Below are the code and all the weights of a small trained network. Each question names an input and a target symbol and asks about switching units off, where a switched-off unit gives its printed mean instead of its output.

import numpy as np


def w(rows, s, z=0):
    codes = np.array(rows[::2]) - 128.0
    scale = np.full(codes.shape[1], s)
    scale[-1] = z or s
    return codes * scale


def norm(h):
    return h / np.sqrt((h * h).mean(-1, keepdims=True) + 1e-5)


def f(y):
    return np.maximum(y, 0)


def softmax(a):
    e = np.exp(a - a.max(-1, keepdims=True))
    return e / e.sum(-1, keepdims=True)


def log_softmax(a):
    a = a - a.max(-1, keepdims=True)
    return a - np.log(np.exp(a).sum(-1, keepdims=True))


def net(x, mask):
    ids = ['ΠΨΩβγεζλμστ'.index(c) for c in x.split()]
    T = len(ids)
    res = E[ids] + P[:T]
    u = 0
    for l in range(3):
        r = norm(res)
        for j in range(3):
            rows = slice(2 * j, 2 * j + 2)
            q, k, v = (r @ M[l][rows].T for M in (Q, K, V))
            z = softmax(np.where(np.tri(T) > 0, q @ k.T / 2**0.5, -1e9)) @ v
            o = O[l][rows]
            res = res + np.where(mask[u + j], z, o[:, -1]) @ o[:, :-1]
        u += 3
        y = f(norm(res) @ A[l][:, :-1].T + A[l][:, -1])
        res = res + np.where(mask[u : u + 4], y, B[l][:, -1]) @ B[l][:, :-1]
        u += 4
    return log_softmax(norm(res)[-1] @ U[:, :-1].T + U[:, -1])


Q, K, V, O, A, B = {}, {}, {}, {}, {}, {}
E = w([
[145,154,171],'Π',
[148,140,149],'Ψ',
[123,66,179],'Ω',
[118,182,114],'β',
[121,5,95],'γ',
[87,115,91],'ε',
[124,184,114],'ζ',
[145,146,164],'λ',
[164,112,125],'μ',
[150,183,131],'σ',
[140,144,154],'τ',
],0.016)
P = w([
[113,100,83],'0',
[99,192,200],'1',
[206,83,113],'2',
[172,134,105],'3',
[88,183,194],'4',
[249,68,146],'5',
[169,137,99],'6',
[62,156,191],'7',
],0.011)
Q[0] = w([
[74,119,161],'0.h0',
[185,237,149],'0.h0',
[114,150,168],'0.h1',
[58,254,214],'0.h1',
[50,158,197],'0.h2',
[48,64,115],'0.h2',
],0.0093)
K[0] = w([
[235,48,98],'0.h0',
[217,247,188],'0.h0',
[165,81,222],'0.h1',
[182,197,254],'0.h1',
[33,61,164],'0.h2',
[30,130,206],'0.h2',
],0.0059)
V[0] = w([
[54,188,145],'0.h0',
[253,102,47],'0.h0',
[7,203,239],'0.h1',
[95,63,138],'0.h1',
[61,89,166],'0.h2',
[209,199,93],'0.h2',
],0.0057)
O[0] = w([
[30,103,116,98],'0.h0',
[52,177,111,180],'0.h0',
[2,136,112,123],'0.h1',
[120,9,176,74],'0.h1',
[193,201,174,31],'0.h2',
[140,47,193,252],'0.h2',
],0.0074,0.0017)
A[0] = w([
[121,127,123,29],'0.n0',
[88,133,103,2],'0.n1',
[111,93,208,147],'0.n2',
[165,2,131,238],'0.n3',
],0.012,0.002)
B[0] = w([
[122,121,36,128],'0.n0',
[183,122,159,137],'0.n1',
[101,224,72,187],'0.n2',
[180,71,255,255],'0.n3',
],0.0095,0.0084)
Q[1] = w([
[250,166,72],'1.h0',
[22,112,173],'1.h0',
[1,131,148],'1.h1',
[121,200,131],'1.h1',
[59,43,251],'1.h2',
[129,176,146],'1.h2',
],0.0088)
K[1] = w([
[180,232,83],'1.h0',
[31,12,177],'1.h0',
[116,78,254],'1.h1',
[218,50,200],'1.h1',
[134,141,82],'1.h2',
[140,84,117],'1.h2',
],0.0098)
V[1] = w([
[220,62,82],'1.h0',
[62,18,195],'1.h0',
[227,79,162],'1.h1',
[172,81,175],'1.h1',
[72,132,2],'1.h2',
[186,90,205],'1.h2',
],0.0075)
O[1] = w([
[175,103,241,111],'1.h0',
[238,244,1,127],'1.h0',
[71,88,187,165],'1.h1',
[120,67,53,160],'1.h1',
[76,50,82,3],'1.h2',
[35,88,203,202],'1.h2',
],0.007,0.0047)
A[1] = w([
[35,132,2,106],'1.n0',
[84,140,119,70],'1.n1',
[94,153,135,183],'1.n2',
[208,64,254,252],'1.n3',
],0.0065,0.0034)
B[1] = w([
[179,141,203,143],'1.n0',
[159,184,136,134],'1.n1',
[200,151,244,156],'1.n2',
[51,3,156,254],'1.n3',
],0.0058,0.0098)
Q[2] = w([
[189,109,48],'2.h0',
[97,153,18],'2.h0',
[171,182,194],'2.h1',
[110,166,182],'2.h1',
[67,250,167],'2.h2',
[110,101,168],'2.h2',
],0.013)
K[2] = w([
[143,168,85],'2.h0',
[70,214,170],'2.h0',
[117,102,96],'2.h1',
[70,74,84],'2.h1',
[172,129,19],'2.h2',
[255,79,176],'2.h2',
],0.013)
V[2] = w([
[180,161,145],'2.h0',
[154,134,91],'2.h0',
[166,60,95],'2.h1',
[110,61,249],'2.h1',
[174,150,66],'2.h2',
[166,55,108],'2.h2',
],0.014)
O[2] = w([
[154,37,130,130],'2.h0',
[31,148,156,95],'2.h0',
[177,151,3,132],'2.h1',
[148,164,71,251],'2.h1',
[98,51,69,78],'2.h2',
[188,95,120,158],'2.h2',
],0.0072,0.015)
A[2] = w([
[216,65,187,152],'2.n0',
[2,192,154,252],'2.n1',
[158,248,203,128],'2.n2',
[165,48,158,240],'2.n3',
],0.0091,0.0035)
B[2] = w([
[100,187,1,255],'2.n0',
[227,19,59,212],'2.n1',
[47,89,171,223],'2.n2',
[54,173,140,237],'2.n3',
],0.0099,0.0084)
U = w([
[65,74,151,89],'Π',
[191,207,88,88],'Ψ',
[172,162,186,37],'Ω',
[81,41,94,130],'β',
[171,70,62,97],'γ',
[130,147,10,254],'ε',
[63,55,133,191],'ζ',
[71,193,130,227],'λ',
[192,80,57,125],'μ',
[39,81,183,36],'σ',
[130,198,107,106],'τ',
],0.014,0.0027)

Each question gives the input, a string of symbols that net reads in full, and the target symbol t.
The units are the heads (2 rows each of Q, K, V and O) and the neurons (one row each of A and B). Each row of codes is followed by its name. A weight is (code - 128) times the scale printed after its matrix; where a second scale follows, it is the last column's (O, A, B and U).
mask holds one flag per unit, layer by layer, with each layer's heads first. A switched-off unit (its flag False) gives its mean, the last column of its rows in O or B, instead of its output. The means were averaged over made-up inputs and are rounded, as every weight is.
A unit's drop is (log p(t) with every unit on - log p(t) with that unit switched off) / (log p(t) with every unit on - log p(t) with every unit switched off).
The circuit of an input: a set's keep is (log p(t) with only the set's units on - log p(t) with every unit switched off) / (log p(t) with every unit on - log p(t) with every unit switched off). Starting from the 12 units with the biggest drops (on a tie, the unit counted first), units are removed one at a time, each time the one whose removal leaves the highest keep (on an exact tie, the one counted first), for as long as the keep stays at least 0.8.
circuit, biggest first: the units of the circuit, biggest drop first
k most important neurons: the k neurons with the biggest drops, biggest first
top k neurons in layer l: the k neurons of layer l with the biggest drops, biggest first
heads that matter: for each layer, one digit per head in row order, 1 if its drop is at least 0.15 and else 0, layers parted by /
input ε σ ε λ Ω Π Π μ, target Ψ: heads that matter => 010 / 100 / 010
input τ Ω τ μ σ γ Ω, target Ω: heads that matter => 010 / 001 / 000
input Ω Ω λ, target Ω: circuit, biggest first => 2.n1
input σ Π Ω τ Ψ Ω τ σ, target ε: heads that matter => 101 / 111 / 011
input Ψ ε σ ζ γ μ Π, target σ: circuit, biggest first => 1.h0, 0.n3
input ζ τ τ ζ, target ζ: circuit, biggest first => 0.n3, 1.h0
input ζ σ λ Ψ μ Ω Ω Ψ, target μ: circuit, biggest first => 0.n3, 2.n1, 0.n2, 2.n0
input σ ε Ψ λ Π, target ε: circuit, biggest first => 0.n3, 2.n1
input Ψ Ω Ψ Ω ζ, target σ: 3 most important neurons => 2.n2, 2.n0, 0.n2
input σ β σ, target σ: 2 most important neurons => 0.n1, 0.n3
input ε Π ε λ γ γ σ ε, target Ψ: 2 most important neurons => 1.n3, 0.n3
input σ ε Ψ τ γ Π ζ ε, target ε: heads that matter => 000 / 100 / 011
input Ω ε σ γ Ω, target λ: 3 most important neurons => 1.n3, 2.n2, 2.n0
input σ Ω Π γ μ, target ε: top neuron in layer 0 => 0.n3
input λ ζ Π Ω Ω ζ, target Ω: heads that matter => 101 / 001 / 001
input ε Ω ε Ψ β, target Ψ: 3 most important neurons => 1.n3, 0.n3, 2.n3
input Ψ ε Ψ μ τ ζ γ β, target σ: heads that matter => 010 / 111 / 000
input σ Ψ ζ ε Ω σ ζ τ, target ε: 3 most important neurons => 0.n3, 1.n3, 2.n1
input ζ μ ζ Ψ Ω, target μ: heads that matter => 101 / 011 / 001
input ε λ σ ζ Ω, target Ψ: 2 most important neurons => 1.n3, 0.n3
input Ω Ω μ ζ, target ζ: circuit, biggest first => 1.h0
input Ψ Ω β Π β, target σ: heads that matter => 011 / 010 / 000
input ε ε β Ψ Ω, target Ψ: 2 most important neurons => 1.n3, 0.n2
input ζ ζ ζ σ, target σ: heads that matter => 010 / 100 / 000
input Ω λ β, target Ω: heads that matter => 001 / 001 / 000
input ζ Ψ σ ε Ω, target μ: 2 most important neurons => 0.n3, 1.n3
input σ Ω λ γ λ μ λ ζ, target ε: 4 most important neurons => 0.n3, 1.n3, 2.n1, 2.n3
input μ ε ε Π Ω γ β, target β: heads that matter => 000 / 101 / 000
